Below are the code and all the weights of a small trained network. Each question names an input and a target symbol and asks about switching units off, where a switched-off unit gives its printed mean instead of its output.

import numpy as np


def w(rows, s, z=0):
    codes = np.array(rows[::2]) - 128.0
    scale = np.full(codes.shape[1], s)
    scale[-1] = z or s
    return codes * scale


def f(y):
    return y / 2 * (1 + np.tanh(0.7978845608 * (y + 0.044715 * y**3)))


def softmax(a):
    e = np.exp(a - a.max(-1, keepdims=True))
    return e / e.sum(-1, keepdims=True)


def log_softmax(a):
    a = a - a.max(-1, keepdims=True)
    return a - np.log(np.exp(a).sum(-1, keepdims=True))


def net(x, mask):
    ids = ['δζηθξστφψ'.index(c) for c in x.split()]
    T = len(ids)
    res = E[ids] + P[:T]
    q, k, v = (res @ M[0].T for M in (Q, K, V))
    z = softmax(np.where(np.tri(T) > 0, q @ k.T / 2**0.5, -1e9)) @ v
    res = res + np.where(mask[0], z, O[0][:, -1]) @ O[0][:, :-1]
    y = f(res @ A[0][:, :-1].T + A[0][:, -1])
    res = res + np.where(mask[1:9], y, B[0][:, -1]) @ B[0][:, :-1]
    return log_softmax(res[-1] @ U[:, :-1].T + U[:, -1])


Q, K, V, O, A, B = {}, {}, {}, {}, {}, {}
E = w([
[188,123,91,109,92,73],'δ',
[123,124,211,159,150,144],'ζ',
[207,238,7,171,132,124],'η',
[114,57,32,124,103,88],'θ',
[173,125,188,96,75,85],'ξ',
[111,247,82,226,208,184],'σ',
[227,236,82,123,65,87],'τ',
[61,118,122,203,150,162],'φ',
[65,75,234,132,108,97],'ψ',
],0.015)
P = w([
[170,92,96,124,251,123],'0',
[158,213,146,90,145,166],'1',
[199,71,126,198,86,175],'2',
[140,153,118,175,206,83],'3',
[83,187,127,52,56,189],'4',
[158,105,128,201,84,144],'5',
[122,174,122,199,194,63],'6',
[62,193,120,73,37,170],'7',
[141,124,147,215,73,114],'8',
[110,191,125,221,177,42],'9',
[45,195,130,97,18,154],'10',
[102,91,174,218,82,122],'11',
],0.015)
Q[0] = w([
[93,163,133,108,2,222],'H0',
[95,108,124,111,98,174],'H0',
],0.019)
K[0] = w([
[27,165,140,247,1,27],'H0',
[107,186,165,207,64,98],'H0',
],0.0098)
V[0] = w([
[91,29,241,68,167,105],'H0',
[189,124,144,58,78,2],'H0',
],0.0099)
O[0] = w([
[62,149,174,174,107,4,3],'H0',
[136,146,85,44,175,76,129],'H0',
],0.021,0.0077)
A[0] = w([
[127,167,146,67,177,108,1],'N0',
[135,103,102,44,100,195,162],'N1',
[117,216,98,2,184,92,35],'N2',
[164,184,206,126,61,149,159],'N3',
[80,177,118,163,200,164,86],'N4',
[173,65,93,115,53,192,40],'N5',
[71,135,158,4,33,165,126],'N6',
[26,213,131,42,167,99,71],'N7',
],0.0094,0.0043)
B[0] = w([
[84,127,137,102,124,155,153],'N0',
[172,112,205,123,106,58,254],'N1',
[82,80,175,131,146,146,213],'N2',
[91,120,132,82,134,163,167],'N3',
[176,116,141,5,103,96,143],'N4',
[63,198,72,149,102,89,247],'N5',
[169,159,107,128,195,156,166],'N6',
[168,43,31,172,80,175,160],'N7',
],0.011,0.027)
U = w([
[138,108,83,126,159,156,146],'δ',
[76,163,165,166,175,80,136],'ζ',
[163,119,148,132,87,117,98],'η',
[130,178,98,194,244,98,255],'θ',
[100,86,102,102,63,92,28],'ξ',
[87,149,134,127,113,141,113],'σ',
[120,119,178,103,126,104,158],'τ',
[184,105,192,194,123,134,146],'φ',
[135,117,140,161,115,71,62],'ψ',
],0.011,0.0078)

Each question gives the input, a string of symbols that net reads in full, and the target symbol t.
The units are the heads (2 rows each of Q, K, V and O) and the neurons (one row each of A and B). Each row of codes is followed by its name. A weight is (code - 128) times the scale printed after its matrix; where a second scale follows, it is the last column's (O, A, B and U).
mask holds one flag per unit, heads first, then neurons. A switched-off unit (its flag False) gives its mean, the last column of its rows in O or B, instead of its output. The means were averaged over made-up inputs and are rounded, as every weight is.
A unit's drop is (log p(t) with every unit on - log p(t) with that unit switched off) / (log p(t) with every unit on - log p(t) with every unit switched off).
The circuit of an input: a set's keep is (log p(t) with only the set's units on - log p(t) with every unit switched off) / (log p(t) with every unit on - log p(t) with every unit switched off). Starting from all 9 units, units are removed one at a time, each time the one whose removal leaves the highest keep (on an exact tie, the one counted first), for as long as the keep stays at least 0.8.
units of the circuit, in order: the units of the circuit, biggest drop first
most important unit: the unit with the biggest drop
k most important neurons: the k neurons with the biggest drops, biggest first
input ξ τ φ ζ δ, target σ: units of the circuit, in order => [H0; N5; N3]
input η δ τ δ, target η: units of the circuit, in order => [N1; H0; N5]
input ξ ξ τ τ τ ζ τ θ, target τ: 3 most important neurons => [N1; N2; N7]
input τ τ η ξ τ ξ φ φ σ φ δ ξ, target σ: 2 most important neurons => [N1; N3]
input θ τ σ τ δ τ ψ, target θ: 3 most important neurons => [N1; N2; N3]
input ξ τ ζ ψ θ τ τ ζ φ φ ξ, target σ: units of the circuit, in order => [H0; N3; N5]
input φ ξ ξ ξ τ ξ φ ζ, target σ: units of the circuit, in order => [H0; N3; N1]
input η τ ζ τ φ η σ ξ ζ η, target η: 2 most important neurons => [N1; N4]
input ψ φ ψ ξ φ ξ ζ ζ, target δ: 3 most important neurons => [N1; N7; N5]
input δ ψ φ θ η, target σ: units of the circuit, in order => [H0; N3; N5]
input ζ ξ ξ δ τ τ τ σ, target τ: units of the circuit, in order => [N1; H0; N2]
input θ φ θ ξ, target θ: units of the circuit, in order => [N1]
input σ δ θ θ θ θ φ, target σ: units of the circuit, in order => [H0; N5; N3]
input σ δ θ τ φ τ τ φ φ σ, target σ: most important unit => H0
input ξ δ ξ φ, target ξ: units of the circuit, in order => [H0; N7]
input δ ξ τ ψ φ, target ξ: 2 most important neurons => [N7; N1]
input δ φ φ τ, target δ: units of the circuit, in order => [N1; H0; N7; N5]
input φ ξ τ θ θ δ φ τ, target σ: units of the circuit, in order => [H0; N3; N5]
input τ σ ξ δ δ, target δ: 2 most important neurons => [N7; N6]
input δ τ ξ, target τ: 2 most important neurons => [N7; N5]
input ζ τ φ τ ζ τ δ σ, target τ: 2 most important neurons => [N1; N4]
input ζ τ τ φ, target ζ: 2 most important neurons => [N1; N7]
